Below is a small trained network, with its code and all its weights. Each question gives an input and a class and asks what happens when units are switched off, that is, made to give their printed mean instead of their output.

import numpy as np


def w(rows, s, z=0):
    codes = np.array(rows[::2]) - 128.0
    scale = np.full(codes.shape[1], s)
    scale[-1] = z or s
    return codes * scale


def f(y):
    return y / 2 * (1 + np.tanh(0.7978845608 * (y + 0.044715 * y**3)))


def log_softmax(a):
    a = a - a.max(-1, keepdims=True)
    return a - np.log(np.exp(a).sum(-1, keepdims=True))


def net(x, mask):
    res = np.array(x, float).reshape(1, 6) / 4 @ E
    y = f(res @ A[0][:, :-1].T + A[0][:, -1])
    res = res + np.where(mask, y, B[0][:, -1]) @ B[0][:, :-1]
    return log_softmax(res[-1] @ U[:, :-1].T + U[:, -1])


A, B = {}, {}
E = w([
[254,79,72,87],'x0',
[37,107,60,56],'x1',
[148,66,108,74],'x2',
[101,149,196,137],'x3',
[152,178,18,132],'x4',
[153,219,122,5],'x5',
],0.0089)
A[0] = w([
[130,102,146,192,192],'N0',
[197,187,64,189,70],'N1',
[96,165,98,45,190],'N2',
[159,53,118,178,105],'N3',
[125,106,190,120,192],'N4',
[227,176,167,106,106],'N5',
[136,93,46,78,171],'N6',
[216,59,155,180,171],'N7',
[114,119,102,53,113],'N8',
[148,91,101,184,109],'N9',
[100,83,250,50,167],'N10',
[52,81,46,87,254],'N11',
[150,200,113,122,184],'N12',
[83,53,58,237,206],'N13',
[102,177,92,156,42],'N14',
[38,144,130,189,119],'N15',
[181,179,87,133,104],'N16',
[148,193,186,190,241],'N17',
],0.011,0.0057)
B[0] = w([
[103,132,173,165,196],'N0',
[220,138,207,75,179],'N1',
[127,110,80,178,208],'N2',
[157,131,174,112,188],'N3',
[87,125,209,187,182],'N4',
[155,89,162,170,186],'N5',
[125,50,60,121,203],'N6',
[123,125,210,115,230],'N7',
[95,137,103,138,168],'N8',
[156,120,250,103,168],'N9',
[14,157,194,115,221],'N10',
[104,64,47,171,232],'N11',
[212,126,93,154,183],'N12',
[127,2,191,189,245],'N13',
[91,104,159,101,142],'N14',
[45,164,142,153,199],'N15',
[227,132,116,100,165],'N16',
[96,211,101,200,234],'N17',
],0.0081,0.011)
U = w([
[122,153,9,187,113],'0',
[99,116,120,191,190],'1',
[186,205,99,139,119],'2',
[116,154,100,73,3],'3',
[69,179,128,91,124],'4',
[99,87,80,112,130],'5',
[133,82,92,80,138],'6',
[91,86,129,115,100],'7',
],0.013,0.0071)

Each question gives the input, the list of numbers given to net, and the class t.
The units are the neurons (one row each of A and B). Each row of codes is followed by its name. A weight is (code - 128) times the scale printed after its matrix; where a second scale follows, it is the last column's (A, B and U).
mask holds one flag per neuron, in row order. A switched-off neuron (its flag False) gives its mean, the last column of its row in B, instead of its output. The means were averaged over made-up inputs and are rounded, as every weight is.
A unit's drop is (log p(t) with every unit on - log p(t) with that unit switched off) / (log p(t) with every unit on - log p(t) with every unit switched off).
The circuit of an input: a set's keep is (log p(t) with only the set's units on - log p(t) with every unit switched off) / (log p(t) with every unit on - log p(t) with every unit switched off). Starting from the 12 units with the biggest drops (on a tie, the unit counted first), units are removed one at a time, each time the one whose removal leaves the highest keep (on an exact tie, the one counted first), for as long as the keep stays at least 0.8.
units of the circuit, in order: the units of the circuit, biggest drop first
unit that matters most: the unit with the biggest drop
k most important neurons: the k neurons with the biggest drops, biggest first
drop when u is switched off: that unit's drop, to one decimal
input [8,-7,-4,-3,-6,0], class 2: units of the circuit, in order : N13; N11
input [4,4,-1,0,-4,0], class 5: unit that matters most : N17
input [0,7,-5,-5,-2,-3], class 5: units of the circuit, in order : N17; N4; N11
input [-8,5,-3,-3,-6,2], class 4: units of the circuit, in order : N13; N10
input [6,0,4,2,-6,-5], class 7: 2 most important neurons : N17; N7
input [3,4,-7,7,-6,5], class 4: units of the circuit, in order : N10; N13
input [-2,6,6,1,6,-2], class 0: units of the circuit, in order : N11; N7
input [4,-1,6,8,-6,7], class 4: 4 most important neurons : N10; N13; N11; N6
input [8,7,-5,-5,-3,-7], class 6: 2 most important neurons : N17; N10
input [2,8,2,2,-1,-5], class 5: 2 most important neurons : N11; N17
input [-4,5,-6,7,-3,4], class 4: 2 most important neurons : N13; N10
input [0,6,2,3,7,-4], class 0: 3 most important neurons : N11; N7; N10
input [1,-8,-6,-3,-4,4], class 2: drop when N13 is switched off : 0.2
input [3,-3,-1,-1,8,3], class 2: units of the circuit, in order : N1
input [6,5,-6,-6,1,1], class 0: drop when N2 is switched off : 0.1
input [-1,-3,7,7,-6,6], class 4: drop when N10 is switched off : 0.4
input [1,-4,-7,-3,-1,1], class 2: drop when N13 is switched off : 0.1
